Below are the code and all the weights of a small trained network. Each question names an input and a target symbol and asks about switching units off, where a switched-off unit gives its printed mean instead of its output.

import numpy as np


def w(rows, s, z=0):
    codes = np.array(rows[::2]) - 128.0
    scale = np.full(codes.shape[1], s)
    scale[-1] = z or s
    return codes * scale


def norm(h):
    return h / np.sqrt((h * h).mean(-1, keepdims=True) + 1e-5)


def f(y):
    return np.maximum(y, 0)


def softmax(a):
    e = np.exp(a - a.max(-1, keepdims=True))
    return e / e.sum(-1, keepdims=True)


def log_softmax(a):
    a = a - a.max(-1, keepdims=True)
    return a - np.log(np.exp(a).sum(-1, keepdims=True))


def net(x, mask):
    ids = ['ΔΠΦΩαβεηθμτψ'.index(c) for c in x.split()]
    T = len(ids)
    res = E[ids] + P[:T]
    r = norm(res)
    for j in range(2):
        rows = slice(2 * j, 2 * j + 2)
        q, k, v = (r @ M[0][rows].T for M in (Q, K, V))
        z = softmax(np.where(np.tri(T) > 0, q @ k.T / 2**0.5, -1e9)) @ v
        o = O[0][rows]
        res = res + np.where(mask[j], z, o[:, -1]) @ o[:, :-1]
    y = f(norm(res) @ A[0][:, :-1].T + A[0][:, -1])
    res = res + np.where(mask[2:6], y, B[0][:, -1]) @ B[0][:, :-1]
    return log_softmax(norm(res)[-1] @ U[:, :-1].T + U[:, -1])


Q, K, V, O, A, B = {}, {}, {}, {}, {}, {}
E = w([
[223,174,115,107],'Δ',
[101,87,109,136],'Π',
[82,130,90,145],'Φ',
[240,120,191,83],'Ω',
[204,171,159,162],'α',
[38,86,132,144],'β',
[96,132,140,161],'ε',
[69,164,188,50],'η',
[186,215,149,141],'θ',
[68,205,124,86],'μ',
[176,22,170,187],'τ',
[186,4,7,107],'ψ',
],0.013)
P = w([
[107,88,180,1],'0',
[106,107,184,33],'1',
[105,120,173,49],'2',
[102,124,162,63],'3',
[109,134,156,80],'4',
[109,135,150,86],'5',
[115,141,140,97],'6',
[115,145,134,111],'7',
[117,152,127,116],'8',
[119,152,128,118],'9',
[120,152,126,128],'10',
],0.0086)
Q[0] = w([
[161,246,152,99],'h0',
[136,102,76,105],'h0',
[209,169,130,113],'h1',
[137,166,55,106],'h1',
],0.011)
K[0] = w([
[154,100,42,254],'h0',
[156,114,128,78],'h0',
[99,168,188,2],'h1',
[100,123,143,134],'h1',
],0.0098)
V[0] = w([
[118,111,169,255],'h0',
[179,68,49,201],'h0',
[57,247,56,120],'h1',
[102,171,140,119],'h1',
],0.0064)
O[0] = w([
[89,104,204,123,39],'h0',
[126,86,133,53,3],'h0',
[129,131,114,58,105],'h1',
[106,255,201,185,148],'h1',
],0.009,0.0053)
A[0] = w([
[125,146,124,93,1],'n0',
[137,82,76,202,234],'n1',
[2,96,74,119,83],'n2',
[103,162,169,84,157],'n3',
],0.0092,0.0018)
B[0] = w([
[37,68,55,61,148],'n0',
[2,82,149,8,254],'n1',
[208,157,68,230,231],'n2',
[110,17,204,56,229],'n3',
],0.0068,0.0042)
U = w([
[165,181,5,149,8],'Δ',
[207,12,7,64,3],'Π',
[216,161,14,63,19],'Φ',
[233,45,132,111,74],'Ω',
[166,116,111,228,173],'α',
[164,4,161,203,137],'β',
[47,168,213,223,16],'ε',
[40,214,137,54,54],'η',
[157,183,171,171,169],'θ',
[88,236,130,95,182],'μ',
[79,49,209,106,202],'τ',
[135,61,55,63,247],'ψ',
],0.014,0.0069)

Each question gives the input, a string of symbols that net reads in full, and the target symbol t.
The units are the heads (2 rows each of Q, K, V and O) and the neurons (one row each of A and B). Each row of codes is followed by its name. A weight is (code - 128) times the scale printed after its matrix; where a second scale follows, it is the last column's (O, A, B and U).
mask holds one flag per unit, heads first, then neurons. A switched-off unit (its flag False) gives its mean, the last column of its rows in O or B, instead of its output. The means were averaged over made-up inputs and are rounded, as every weight is.
A unit's drop is (log p(t) with every unit on - log p(t) with that unit switched off) / (log p(t) with every unit on - log p(t) with every unit switched off).
k most important neurons: the k neurons with the biggest drops, biggest first
heads that matter: for each layer, one digit per head in row order, 1 if its drop is at least 0.15 and else 0, layers parted by /
drop when u is switched off: that unit's drop, to one decimal
input μ μ μ ε, target μ: heads that matter => 11
input μ τ α, target τ: heads that matter => 10
input θ μ μ Ω Φ, target Δ: most important neuron => (n2)
input η α θ τ η, target τ: heads that matter => 00
input ε ψ τ τ ψ μ, target ψ: heads that matter => 11
input Ω β α α τ ε α τ Ω, target τ: heads that matter => 10
input μ α Ω Π ε ψ Ω Φ, target Δ: 2 most important neurons => (n2, n3)
input Δ ψ μ, target ψ: 2 most important neurons => (n3, n0)
input θ β α Δ Ω Π Ω τ Δ θ, target τ: 2 most important neurons => (n3, n2)
input ψ Π ε α μ α η, target τ: drop when n3 is switched off => 1.0
input η α μ Δ β β, target α: drop when n2 is switched off => 0.7
input α Π Δ μ η ψ α β θ τ, target τ: drop when n2 is switched off => 0.5
